Questions about the grid below.
1) Give the bottom entry of the column that holds the largest entry.
2) Give the first entry in reading order.
3) Give the bottom-right entry.
4) Give the entry directly above the largest entry.
5) Give the entry in the top-right corner.
6) Give the largest entry in the first column.
7) Give the 2nd largest entry.
8) Give the largest entry in the last column.
[[-0.1  1.1  1.3  0.7  1.6 -2.3 -1.4  0.1]
 [-0.9 -0.4  2.9 -1.7 -1.8  1.7 -0.8 -0.5]
 [-0.1 -1.3 -2.0 -0.8 -1.6  1.6  1.1 -0.4]
 [ 0.1 -1.2 -2.8 -0.3 -1.2  1.1  1.3 -0.3]
 [-0.2 -1.2 -1.4 -1.0 -1.8  1.8  0.9 -0.4]
 [ 0.0  1.0  0.6  0.9  1.7 -2.4 -1.1  0.1]
 [ 0.1  0.9  0.3  0.9  1.8 -2.4 -1.0  0.2]
 [ 0.1  0.8 -0.1  1.0  1.7 -2.4 -0.9  0.1]
 [ 0.0 -1.3 -2.6 -0.5 -1.4  1.3  1.2 -0.3]
 [ 0.0  1.0  1.0  0.8  1.7 -2.4 -1.3  0.1]
 [-0.2 -1.3 -1.7 -0.9 -1.7  1.7  1.0 -0.4]
 [ 0.2  0.8 -0.4  1.0  1.7 -2.4 -0.7  0.1]
 [-1.0 -0.6  2.7 -1.8 -2.0  2.0 -0.6 -0.5]
 [ 0.0 -1.3 -2.3 -0.6 -1.5  1.5  1.2 -0.3]
 [-0.2  1.1  1.7  0.6  1.5 -2.2 -1.5  0.1]]
1) 1.7
2) -0.1
3) 0.1
4) 1.3
5) 0.1
6) 0.2
7) 2.7
8) 0.2

a = ((0.024, 0.025, -0.177, 0.024, 0.020, -0.135, 0.218, -0.136, 0.054, -0.231), (-0.136, -0.136, 0.051, -0.147, -0.140, 0.048, 0.188, 0.048, -0.150, 0.029))
Report the entry just left of the smallest entry.
A: 0.054
Report the entry just left of 0.051.
A: -0.136
The 2nd largest entry is 0.188
Report the first entry in reading order.
A: 0.024
The 2nd smallest entry: -0.177
The entry just left of 0.218 is -0.135
The entry just left of 0.029: -0.150
The entry just right of the largest entry: -0.136
The entry just left of 0.188 is 0.048

[[-0.20 -1.31 -4.44 -3.81 -0.30]
 [-1.43 -4.13  0.52 -3.21 -0.72]
 [-1.62  1.72 -0.27 -0.33  0.37]
 [-0.48  3.42 -1.29  1.24 -4.18]
 [ 1.08 -2.20  3.32  4.84 -6.22]
 [ 1.73  6.81 -2.12 -0.76 -1.03]]
Find the bottom entry of the column that holds the largest entry.
6.81
The top entry of the column that holds the smallest entry is -0.30
Find the first entry of the smallest entry's row.
1.08
Find the entry in the top-left corner.
-0.20
The entry just right of -0.76: -1.03
Find the bottom-left entry.
1.73
Find the smallest entry in the last row.
-2.12
Find the entry just left of 0.52.
-4.13
The fourth entry, reading row by row -> -3.81
Find the largest entry in the last column.
0.37
The second entry in reading order -> -1.31
The entry just right of -0.48: 3.42
The last entry of the smallest entry's row -> -6.22
The entry directly above the largest entry: -2.20
Find the second-last entry, reading row by row.
-0.76
The smallest entry in the first column is -1.62
The entry directly above 4.84: 1.24
The entry just right of 0.52 -> -3.21
The second largest entry: 4.84
The entry directly above 1.24 is -0.33
Find the 2nd smallest entry.
-4.44
Find the 3rd entry on the main diagonal.
-0.27
